[[  4 -12   2  -9  -6   3 -14 -30]
 [ 17  16 -11  16  -4  39  16 -11]
 [  8   7  14 -10   0 -26  10   3]
 [  9  -8   3  -5 -10  -9   0  -2]
 [ -8  -9   7   1   7   5  17  10]
 [-31 -25 -25  26   2  18 -11  12]
 [  7   4 -19  -7  -9 -16   4   7]
 [ 27   3  -2   5 -19  -7   8  12]
 [ -2  -4   4 -22   3 -16  -3 -22]
 [  8 -11 -48   1 -26  -2 -26 -10]
 [ 12   4   7   2  -6  -2  -4 -16]
 [  7  20  19   7   8   5   2 -23]]
The first entry in reading order -> 4
The smallest entry in the last row -> -23
The smallest entry in the first row is -30
Read off the entry just left of -5.
Answer: 3
The entry just right of the largest entry: 16
Read off the third entry on the main diagonal.
Answer: 14
The smallest entry is -48
Read off the largest entry in the last row.
Answer: 20
Read off the largest entry.
Answer: 39
The second entry in reading order is -12
The fourth entry, reading row by row -> -9
Read off the bottom entry of the column that holds the largest entry.
Answer: 5
Read off the bottom entry of the column that holds the smallest entry.
Answer: 19
The entry just right of the smallest entry is 1
Read off the last entry of the largest entry's row.
Answer: -11
Read off the 5th entry, reading row by row.
Answer: -6
Read off the entry directly above the smallest entry.
Answer: 4
The second smallest entry -> -31
The entry just right of 19 is 7
The third largest entry: 26
Read off the entry directly below the smallest entry.
Answer: 7
Read off the entry just left of the smallest entry.
Answer: -11
Read off the entry directly above -23.
Answer: -16
The bottom-left entry is 7
The largest entry in the first column -> 27
Read off the first entry in the row that holds the smallest entry.
Answer: 8
The entry just left of the largest entry is -4

Read these off the grid that follows.
1) What is the second entry in reading order?
2) What is the top entry of the column that holds the smallest entry?
3) What is the largest entry in the last row?
4) What is the last entry, reading row by row?
5) What is the second smallest entry?
6) What is the smallest entry?
7) What is the bottom-left entry?
8) What is the bottom entry of the column that holds the smallest entry?
[[ -9 -34  49 -23  42  16  -1  28  29   4   4  36  18   2]
 [-16 -13 -46   1  -6 -44   3  34   2 -39  12  19   0  18]
 [-42 -12 -14  23 -32 -51  18  18  17  -2  -1   0 -15  -9]
 [-33 -33  -4  -3  39  11 -11  30  10  12  43  -6 -39  17]
 [-47 -26  -8 -19   6 -14 -54   3   3   3  14  14 -17   9]
 [-45 -16  16  13  15  22 -55 -29  -2  23 -14   9   9  15]
 [-17   6  31  12  16 -19  31  -6  -5  20  35  23  17   7]
 [ -5 -10   8   1   3 -22  12  23  -7 -11   9  21  16  18]
 [-21  17   8  38  11  -1 -37  27   2 -29  20  24 -19  -4]
 [-41  15  23 -27  23  27   7  23   2  36 -23  31 -13 -17]]
1) -34
2) -1
3) 36
4) -17
5) -54
6) -55
7) -41
8) 7

[[ 13  17  25  32 -16]
 [-44  17  18  -3 -25]
 [-28 -43 -14 -51  14]
 [ 15  -9  34  17 -22]
 [-24  13  -3  12  26]
 [-36  34  15  13 -21]
 [ 56  21 -41 -14 -25]
 [-48  34   7  19   8]
 [-47  32  16  17  -6]
 [-33  20   4  -1 -12]
 [  2  -6  24  26  13]
 [ 10 -12  47  14 -40]
 [ 16 -13  22  21   7]
 [-24   9  -5 -13  -9]
 [-43  -4  -6   1  47]
 [ 16  -1  28  16 -24]]
The 4th entry from the end, reading row by row: -1
The bottom entry of the column that holds the largest entry -> 16
Find the 3rd entry on the diagonal from the top-right corner.
-14
Find the second-last entry, reading row by row.
16
Find the smallest entry in the last column.
-40
Find the last entry, reading row by row.
-24
Find the 2nd entry, reading row by row.
17
The third entry, reading row by row -> 25
Find the entry directly below the largest entry.
-48
Find the 3rd smallest entry.
-47
Find the entry just right of the largest entry.
21
The smallest entry in the first row: -16
The first entry in reading order -> 13
Find the last entry of the largest entry's row.
-25
The minimum -> -51
The 2nd entry on the main diagonal is 17
The first entry of the largest entry's row: 56
Find the entry directly above the largest entry.
-36
Find the top entry of the column that holds the smallest entry.
32
Find the entry just right of the smallest entry.
14
The largest entry in the last column: 47
Find the entry just right of 20.
4

Read these off the grid that follows.
1) The entry just left of the smallest entry?
2) The entry in the bottom-left corner?
3) The second smallest entry?
4) The first entry on the diagonal from the top-right corner?
5) The smallest entry in the first column?
6) The last entry, reading row by row?
7) The 1st entry, reading row by row?
8) The entry directly below -49?
[[-14   3 -49  -4 -12  17  24  -6  16  -1  -7 -14]
 [ 11  11  19  -6  11   5  27  27 -10  -2  26 -10]
 [ 11  40   1  29   4   5 -19  11  -8 -19  -7   4]
 [-11  52   8  11  11   5 -32 -11  -8   6  -7 -10]
 [-19 -39  14  -4  18   6 -17  20  -9  -1  -7 -10]
 [ 20   6  11 -14  11 -36  40  -3  -8  -1 -15  21]
 [-11 -30  11  -4  47  12  -9  11  -8  -1 -20   8]
 [-11   6  14  34 -11   4  -1  31 -35  -1  -7 -10]
 [-11  19  11  -4  11   5  -9 -22  10  58  18 -10]
 [-11 -17  11  -9  34   5 -46  11  -8  -1  -7 -10]]
1) 3
2) -11
3) -46
4) -14
5) -19
6) -10
7) -14
8) 19

m = [[0.322, 0.878, 0.376, -1.530, -0.521, 1.097, 0.317, -1.381, 1.425, 1.038, 1.731, 0.658, -0.815], [0.489, -0.542, 1.088, -1.593, 0.750, 0.590, -0.497, 1.415, -0.359, -1.043, -1.018, 1.178, 0.386], [0.889, -0.006, 1.830, 0.515, 1.630, -0.324, 0.986, 0.555, -0.800, 0.638, -0.580, -0.509, -0.418], [1.406, -1.141, 1.686, 0.365, -0.712, 1.146, -0.923, -0.255, 1.195, -0.166, -0.136, 0.427, -1.163], [-0.717, -0.498, -0.215, 0.636, 1.316, 0.076, 0.171, 0.703, 2.157, 0.112, -0.987, -0.368, 0.559], [-0.513, 0.813, 0.802, -0.498, -1.417, 1.162, -0.502, 1.933, -0.322, 1.343, -1.296, 0.836, 1.142]]
The entry just right of -1.417 -> 1.162
The entry just left of -0.987?
A: 0.112
The entry just right of -0.521?
A: 1.097
The entry just left of -1.018 is -1.043
The entry just left of 1.343 -> -0.322
The 3rd entry in reading order?
A: 0.376
The 5th entry in reading order -> -0.521
The 4th entry in reading order?
A: -1.530
The entry just left of -0.923?
A: 1.146
The entry just left of the largest entry is 0.703
The entry just right of the smallest entry -> 0.750
The entry just right of 1.178 is 0.386
The entry just left of the smallest entry?
A: 1.088
The entry just right of 0.750?
A: 0.590
The smallest entry is -1.593
The entry just right of -0.324: 0.986
The entry just left of -0.815?
A: 0.658
The entry just left of -0.215?
A: -0.498
The third largest entry?
A: 1.830
The third smallest entry -> -1.417
The entry just left of 1.195?
A: -0.255

A =
[[  4 -14 -33 -13]
 [ 11  64   9  12]]
The entry directly below -13 is 12
The entry just right of 4 is -14
The bottom-left entry -> 11
